Below are the code and all the weights of a small trained network. Each question names an input and a class and asks about switching units off, where a switched-off unit gives its printed mean instead of its output.

import numpy as np


def w(rows, s, z=0):
    codes = np.array(rows[::2]) - 128.0
    scale = np.full(codes.shape[1], s)
    scale[-1] = z or s
    return codes * scale


def f(y):
    return np.maximum(y, 0)


def log_softmax(a):
    a = a - a.max(-1, keepdims=True)
    return a - np.log(np.exp(a).sum(-1, keepdims=True))


def net(x, mask):
    res = np.array(x, float).reshape(1, 4) / 4 @ E
    y = f(res @ A[0][:, :-1].T + A[0][:, -1])
    res = res + np.where(mask, y, B[0][:, -1]) @ B[0][:, :-1]
    return log_softmax(res[-1] @ U[:, :-1].T + U[:, -1])


A, B = {}, {}
E = w([
[207,28,186],'x0',
[254,151,189],'x1',
[36,201,141],'x2',
[127,156,2],'x3',
],0.0058)
A[0] = w([
[58,251,138,138],'N1',
[113,143,88,239],'N2',
[78,205,99,151],'N3',
[200,163,184,161],'N4',
[196,78,61,192],'N5',
[116,188,81,89],'N6',
[140,182,110,200],'N7',
[206,186,136,253],'N8',
[117,120,177,219],'N9',
],0.017,0.0064)
B[0] = w([
[76,118,46,253],'N1',
[190,162,135,219],'N2',
[154,151,80,229],'N3',
[157,122,173,237],'N4',
[88,252,99,238],'N5',
[145,98,68,182],'N6',
[197,102,101,195],'N7',
[241,100,154,254],'N8',
[120,176,197,214],'N9',
],0.029,0.0088)
U = w([
[111,91,207,40],'0',
[168,1,142,9],'1',
[197,140,216,254],'2',
[25,73,163,50],'3',
[103,66,214,8],'4',
[134,139,82,200],'5',
[81,143,137,26],'6',
],0.0096,0.0039)

Each question gives the input, the list of numbers given to net, and the class t.
The units are the neurons (one row each of A and B). Each row of codes is followed by its name. A weight is (code - 128) times the scale printed after its matrix; where a second scale follows, it is the last column's (A, B and U).
mask holds one flag per neuron, in row order. A switched-off neuron (its flag False) gives its mean, the last column of its row in B, instead of its output. The means were averaged over made-up inputs and are rounded, as every weight is.
A unit's drop is (log p(t) with every unit on - log p(t) with that unit switched off) / (log p(t) with every unit on - log p(t) with every unit switched off).
The circuit of an input: a set's keep is (log p(t) with only the set's units on - log p(t) with every unit switched off) / (log p(t) with every unit on - log p(t) with every unit switched off). Starting from all 9 units, units are removed one at a time, each time the one whose removal leaves the highest keep (on an exact tie, the one counted first), for as long as the keep stays at least 0.8.
circuit, biggest first: the units of the circuit, biggest drop first
unit that matters most: the unit with the biggest drop
top k neurons: the k neurons with the biggest drops, biggest first
drop when u is switched off: that unit's drop, to one decimal
input [6,-5,0,-8], class 4: circuit, biggest first : N8, N5, N3
input [1,0,6,-6], class 3: unit that matters most : N8
input [-5,7,4,2], class 1: top 3 neurons : N5, N8, N7
input [-4,5,2,1], class 1: top 3 neurons : N5, N8, N1
input [-8,6,4,-5], class 5: top 2 neurons : N1, N3
input [1,-3,6,-6], class 3: top 2 neurons : N8, N5
input [1,1,8,-4], class 5: top 2 neurons : N1, N8
input [-5,8,4,5], class 1: top 3 neurons : N5, N8, N7
input [-3,3,6,-4], class 5: drop when N1 is switched off : 2.4
input [-3,4,8,-3], class 5: drop when N1 is switched off : 1.9
input [-6,1,4,-6], class 5: drop when N9 is switched off : 0.0
